47  62  81  23  85  68 -> 47
  4  -48  -22   25  -45   -5 -> 4
7  6  8  2  4  5  3 -> 7
9292  5638  6700  5893  2470 -> 9292
156  193   14   30  166 -> 156
91  21  31  57 -> 91
 72  155  157   69  194   37 -> 72
---
[66, 58, 91, 9, 31, 2] yields 66
[635, 537, 712, 109, 480, 799] yields 635
[-883, 178, 770, -912, -769, -144, -109] yields -883
[2106, 4458, 3613, 7874, 2378, 6198, 1647] yields 2106
[31, -29, 47, 25] yields 31
[6, 7, 5, 2, 2, 4, 1] yields 6
[4, 966, -115, -854] yields 4
---
array([[-14.1,  11.1,  -6.5, -17.0,  15.7,  13.4, -21.2],
       [-81.5,   8.0, -50.8,  21.2,  25.5, -15.4,  40.1],
       [ 18.1, -23.4, -12.7, -17.9,  12.9, -23.6,  40.0]]) -> 40.1

array([[  6.8,   7.1,   7.1, -15.9],
       [ 14.3,   4.9,   2.8, -13.2],
       [-77.4,  22.7,  86.2,  29.7]]) -> -13.2

array([[ 33.3, -46.0, -68.7, -14.8, -39.9,  -7.0,  48.3],
       [ -1.3, -28.7,  -6.9,  35.1, -23.3, -25.7,  13.3],
       [ 45.5, -64.4,  55.6, -38.2,  -9.5,  47.7,  22.5]]) -> 13.3

array([[ -7.0, -23.9,  26.7,  -6.7, -13.6,  35.1],
       [ 65.6, -82.0, -14.4,  39.4,   9.6,  55.2],
       [  6.8, -16.6,  -2.8,  16.3, -83.7,  -4.3]]) -> 55.2

array([[-28.7, -46.2,   3.2, -61.5, -33.0, -28.9, -67.7],
       [-19.0,  42.8,  27.5,  -7.8, -26.2, -41.8,  -4.9],
       [ 31.5, -48.6,  -9.9,  -6.8, -19.8, -27.0,  -9.0]]) -> -4.9

array([[ 47.1,  69.4,  33.2,  -5.2, -73.8, -11.2],
       [-16.7, -30.0, -11.6,   0.7,  24.2,   7.6],
       [-15.9, -29.7, -13.9,   0.8,  22.6,   5.5]]) -> 7.6

array([[-13.3, -22.6,   3.4,   4.4,  -7.5,  28.7,   6.6],
       [  6.8,  31.5,  70.9,  11.0,  79.6, -15.8, -56.3],
       [-11.5, -40.4,  53.2,  10.5, -16.3,  27.3, -26.9]]) -> -56.3
---
[[-695  709 -434  334]
 [-429 -649   73   70]
 [-231 -368 -406 -245]] >> 709

[[471 206 647 294 738 880]
 [984 365 592 390 253 628]
 [681 253 477 483 211 820]] >> 294

[[ -67  757 -175 -749]
 [-188 -336  815 -116]
 [   7   70  921  624]] >> 757

[[ 933  416 -188 -529 -752]
 [-495 -879  106 -870 -918]
 [ 628  -94 -862  444  585]] >> -188

[[-374 -558  726 -556]
 [-598 -682  726 -333]
 [-642  -99  307 -305]] >> -558

[[5 5 6 2 7]
 [1 5 5 2 6]
 [2 8 6 1 5]] >> 6
---
-0.100   0.157  -0.068  -0.032   0.142  -0.187   0.067 >> 0.157, -0.187

-0.06  -0.08   0.14  -0.11   0.03   0.10 >> 0.14, -0.11

-1.470   0.992  -0.820  -0.388 >> 0.992, -1.470

 18.035  -18.460   17.624  -10.515    4.044   -5.145 >> 18.035, -18.460

 1.416   0.505  -1.704   1.096 >> 1.416, -1.704

-11.288   11.969   -2.198    9.429 >> 11.969, -11.288

-0.088  -0.033  -0.034   0.003   0.096  -0.153
 0.214   0.005  -0.143  -0.110  -0.163   0.189
 0.049  -0.032  -0.054  -0.050  -0.152   0.118
>> 0.214, -0.163

-120.11   130.24    -2.57    55.66    71.92   -16.83    82.91 >> 130.24, -120.11

-19.76   15.51  -21.19  -11.20   14.26
-11.93    9.61    7.92    3.93   -8.57
>> 15.51, -21.19
---
[ 588  124 -969 -822 -428]	-428, 588

[ 83  52  83 109  61 198]	198, 83

[5 7 0 3 8]	8, 5

[64 10 35 99 14 45 19]	19, 64

[195 209 162 201  22]	22, 195

[[7 7 4 6]
 [9 5 8 0]]	6, 9
---
[[ -1.7  23.8 -34.2 -12.4]
 [ 14.1 -58.1  71.3  13.9]]: 13.9

[[ 17.6   4.5 -74.5  26.8 -48.8  28.5   7.0]
 [  2.4  41.9  14.7   1.9 -42.8 -76.7   1.4]
 [-53.9 -20.5 -17.2 -20.4  28.1  30.5 -21.4]]: -21.4

[-81.8  59.5   7.6 -22.4 -49.0   9.0]: 9.0

[[ 12.5 -11.3   7.7 -67.8   1.8 -22.3   0.7]
 [-16.6 -36.4  -4.8 -42.7  13.2  17.9 -59.3]
 [ -0.6  -3.6  -7.7  33.9   5.6  53.4 -65.9]]: -65.9

[ 25.1 -36.9  -3.6  24.0  72.9]: 72.9

[[ 23.8  60.9  65.0 -11.1]
 [ 23.8  60.9  65.0 -80.1]]: -80.1

[[ 18.6  -9.7 -48.0  56.0  10.1  23.6  51.5]
 [ 53.3 -31.0 -50.3  75.3   6.8  33.3  58.5]]: 58.5

[ 24.4  82.6  -9.2 -89.0 -28.5 -14.7]: -14.7

[[-58.5  35.1 -11.2 -53.6  39.0]
 [ -3.6  62.4  35.5 -23.6  32.3]
 [ 58.8  61.1 -70.9  -8.3   3.9]]: 3.9
---
[1.88, -1.05, 0.92, 0.23, -1.44, 0.16, 0.33] ans = -1.44
[13.8, -16.5, -11.1, -15.9, -5.6, -14.9] ans = -15.9
[-12.954, -3.685, 4.792, 11.593, -5.275] ans = 4.792
[0.18, 0.09, -0.19, -0.09, -0.03, 0.08] ans = -0.09
[0.083, -0.123, 0.035, 0.124, -0.032, 0.119] ans = 0.124
[-155.544, -47.367, -16.725, -145.374, 51.622, -110.033, 155.254] ans = 51.622
[1.266, -0.350, -1.141, 0.484, -0.822] ans = -1.141
[1.257, 1.332, -1.367, -1.569] ans = 1.332
[-6.7, -0.5, -11.3, 17.4, 5.5] ans = -11.3
---
[[-20.6   2.8  44.7 -80.2]
 [-20.7 -13.3  22.7   9.7]
 [-20.1  -3.7  49.9 -45.6]] → 22.7

[[ 48.8   7.6  16.2 -40.6 -46.6  36.9]
 [ 25.9  70.3 -49.8  26.7 -29.6 -14.0]] → 16.2

[[-72.9  39.3  25.7 -35.4   1.7  -0.1]
 [ -3.5  -5.7 -18.6  -0.9  -2.0  12.5]
 [  1.5  10.3  61.9   2.6   0.9 -31.8]] → -18.6

[[ 48.5  -0.2 -23.2 -54.0 -17.8 -58.6]
 [ 69.9 -28.7 -23.2 -56.5  46.3  -9.0]
 [ 33.4 -57.3  -6.9 -39.6  -6.8  -8.6]] → -23.2

[[-29.1 -39.8  -9.4   7.3]
 [ -2.8  -4.5  66.3 -20.6]] → -9.4

[[ 42.6 -11.3 -30.5 -30.7  15.2  35.2  22.4]
 [-63.3  29.2 -20.1   1.4  -8.4   0.3  45.9]
 [-23.2  10.9 -44.4 -22.2   6.4  25.3  58.4]] → -20.1

[[-34.3  13.3  32.6 -59.8  -3.8  -5.2  29.3]
 [  4.7   6.5   4.8 -49.0   2.3  10.4 -66.0]] → 32.6
